Below is a small trained network, with its code and all its weights. Each question gives an input and a class and asks what happens when units are switched off, that is, made to give their printed mean instead of their output.

import numpy as np


def w(rows, s, z=0):
    codes = np.array(rows[::2]) - 128.0
    scale = np.full(codes.shape[1], s)
    scale[-1] = z or s
    return codes * scale


def f(y):
    return np.maximum(y, 0)


def log_softmax(a):
    a = a - a.max(-1, keepdims=True)
    return a - np.log(np.exp(a).sum(-1, keepdims=True))


def net(x, mask):
    res = np.array(x, float).reshape(1, 7) / 4 @ E
    y = f(res @ A[0][:, :-1].T + A[0][:, -1])
    res = res + np.where(mask, y, B[0][:, -1]) @ B[0][:, :-1]
    return log_softmax(res[-1] @ U[:, :-1].T + U[:, -1])


A, B = {}, {}
E = w([
[133,103,181,158,99,206,66,92,177],'x0',
[107,52,121,56,67,120,100,155,139],'x1',
[71,137,157,83,89,148,120,118,3],'x2',
[99,104,145,103,99,47,114,51,176],'x3',
[170,145,115,96,97,121,134,223,133],'x4',
[85,85,126,66,203,108,139,57,120],'x5',
[149,64,70,167,62,114,153,78,118],'x6',
],0.012)
A[0] = w([
[65,127,98,83,85,97,95,138,165,153],'neuron 0',
[16,126,197,87,187,102,146,36,143,254],'neuron 1',
[149,169,174,96,123,162,114,208,15,106],'neuron 2',
[171,80,131,60,83,68,40,109,109,123],'neuron 3',
[41,91,166,81,224,113,64,17,148,215],'neuron 4',
[79,159,125,108,99,175,112,163,55,84],'neuron 5',
[123,184,160,97,195,67,139,229,69,204],'neuron 6',
[154,156,176,140,181,92,47,149,209,78],'neuron 7',
[85,19,156,36,62,66,91,122,141,154],'neuron 8',
[127,187,177,148,124,130,105,141,108,3],'neuron 9',
[149,163,131,119,180,82,170,212,72,193],'neuron 10',
[190,114,103,157,130,131,84,237,111,56],'neuron 11',
[115,225,123,72,96,166,72,151,79,126],'neuron 12',
[125,157,115,140,129,30,137,2,144,250],'neuron 13',
[58,63,194,107,229,90,94,71,133,199],'neuron 14',
[145,51,126,184,89,156,86,71,147,96],'neuron 15',
[156,133,158,123,93,99,196,24,142,78],'neuron 16',
[126,149,182,163,160,127,101,151,205,160],'neuron 17',
[172,146,172,115,196,118,61,151,252,155],'neuron 18',
[111,174,228,158,32,171,18,104,103,216],'neuron 19',
[87,65,78,43,45,87,52,102,124,191],'neuron 20',
[126,110,140,87,130,231,101,121,94,141],'neuron 21',
[128,181,114,84,172,107,167,217,88,15],'neuron 22',
[105,223,145,64,216,76,146,243,127,238],'neuron 23',
],0.0092,0.0025)
B[0] = w([
[127,148,165,115,112,116,150,129,150,167],'neuron 0',
[135,73,77,149,142,137,133,32,113,245],'neuron 1',
[113,88,177,111,158,169,131,158,34,200],'neuron 2',
[100,118,185,93,80,155,139,125,165,178],'neuron 3',
[118,49,135,144,171,168,205,38,66,253],'neuron 4',
[152,135,105,96,124,176,89,174,106,178],'neuron 5',
[127,124,157,147,143,98,181,92,152,212],'neuron 6',
[105,111,97,115,65,134,116,178,201,183],'neuron 7',
[84,62,169,102,97,121,233,127,177,216],'neuron 8',
[119,121,111,133,110,130,168,140,103,151],'neuron 9',
[151,163,164,163,121,88,151,118,148,197],'neuron 10',
[113,194,139,129,120,151,127,60,133,174],'neuron 11',
[168,123,121,89,174,161,146,111,98,179],'neuron 12',
[164,98,77,177,126,49,124,96,129,222],'neuron 13',
[104,129,138,144,141,202,160,56,113,228],'neuron 14',
[131,128,138,120,151,97,170,164,187,182],'neuron 15',
[129,126,135,146,120,40,135,154,116,178],'neuron 16',
[104,108,112,87,128,119,143,137,210,178],'neuron 17',
[52,153,82,46,98,217,70,190,187,204],'neuron 18',
[58,2,230,119,110,184,204,183,94,200],'neuron 19',
[68,46,181,103,54,126,160,151,185,209],'neuron 20',
[122,172,109,96,167,158,91,155,104,174],'neuron 21',
[140,132,183,134,137,80,181,86,129,188],'neuron 22',
[140,167,164,155,117,90,178,44,203,230],'neuron 23',
],0.0099,0.018)
U = w([
[130,143,42,173,129,154,105,84,167,208],'0',
[174,94,21,190,171,36,104,191,126,185],'1',
[150,118,182,120,154,150,118,225,1,137],'2',
[127,97,161,154,158,63,193,71,128,154],'3',
[107,82,102,87,186,224,142,105,63,26],'4',
[72,85,162,82,101,168,162,182,162,169],'5',
[142,89,94,151,128,59,55,58,57,2],'6',
[155,212,83,94,159,119,85,179,212,138],'7',
],0.0098,0.0038)

Each question gives the input, the list of numbers given to net, and the class t.
The units are the neurons (one row each of A and B). Each row of codes is followed by its name. A weight is (code - 128) times the scale printed after its matrix; where a second scale follows, it is the last column's (A, B and U).
mask holds one flag per neuron, in row order. A switched-off neuron (its flag False) gives its mean, the last column of its row in B, instead of its output. The means were averaged over made-up inputs and are rounded, as every weight is.
A unit's drop is (log p(t) with every unit on - log p(t) with that unit switched off) / (log p(t) with every unit on - log p(t) with every unit switched off).
The circuit of an input: a set's keep is (log p(t) with only the set's units on - log p(t) with every unit switched off) / (log p(t) with every unit on - log p(t) with every unit switched off). Starting from the 12 units with the biggest drops (on a tie, the unit counted first), units are removed one at a time, each time the one whose removal leaves the highest keep (on an exact tie, the one counted first), for as long as the keep stays at least 0.8.
circuit, biggest first: the units of the circuit, biggest drop first
most important unit: the unit with the biggest drop
top k neurons: the k neurons with the biggest drops, biggest first
drop of u: that unit's drop, to one decimal
input [-3,-3,6,-5,6,-4,-1], class 2: most important unit : neuron 2
input [4,5,-7,-7,-2,-1,8], class 0: circuit, biggest first : (neuron 19; neuron 8)
input [7,-2,1,-5,-2,0,6], class 5: top 2 neurons : (neuron 4; neuron 15)
input [-3,-3,8,-7,7,3,2], class 2: top 2 neurons : (neuron 2; neuron 5)
input [-5,5,4,-5,-2,-2,-5], class 3: top 2 neurons : (neuron 23; neuron 6)
input [1,2,-6,-3,-5,-7,0], class 5: top 4 neurons : (neuron 13; neuron 23; neuron 21; neuron 10)
input [-8,7,6,-6,2,0,-1], class 3: top 3 neurons : (neuron 23; neuron 22; neuron 6)
input [4,-7,-5,-7,0,2,6], class 7: top 2 neurons : (neuron 4; neuron 1)
input [-5,-2,8,-5,-6,0,1], class 4: top 2 neurons : (neuron 16; neuron 12)
input [8,-4,2,-1,-4,5,6], class 4: top 3 neurons : (neuron 23; neuron 6; neuron 10)
input [-5,8,4,-8,0,-5,0], class 2: drop of neuron 2 : 0.2
input [1,-7,0,1,5,-5,-1], class 5: drop of neuron 4 : 1.0
input [3,1,-1,2,0,4,-7], class 4: drop of neuron 4 : 0.2
input [-5,-2,7,-4,5,4,-8], class 3: circuit, biggest first : (neuron 23)
input [6,4,-1,-2,-8,7,-3], class 4: drop of neuron 4 : 0.0
input [4,4,-4,3,-6,2,-1], class 5: top 2 neurons : (neuron 18; neuron 23)
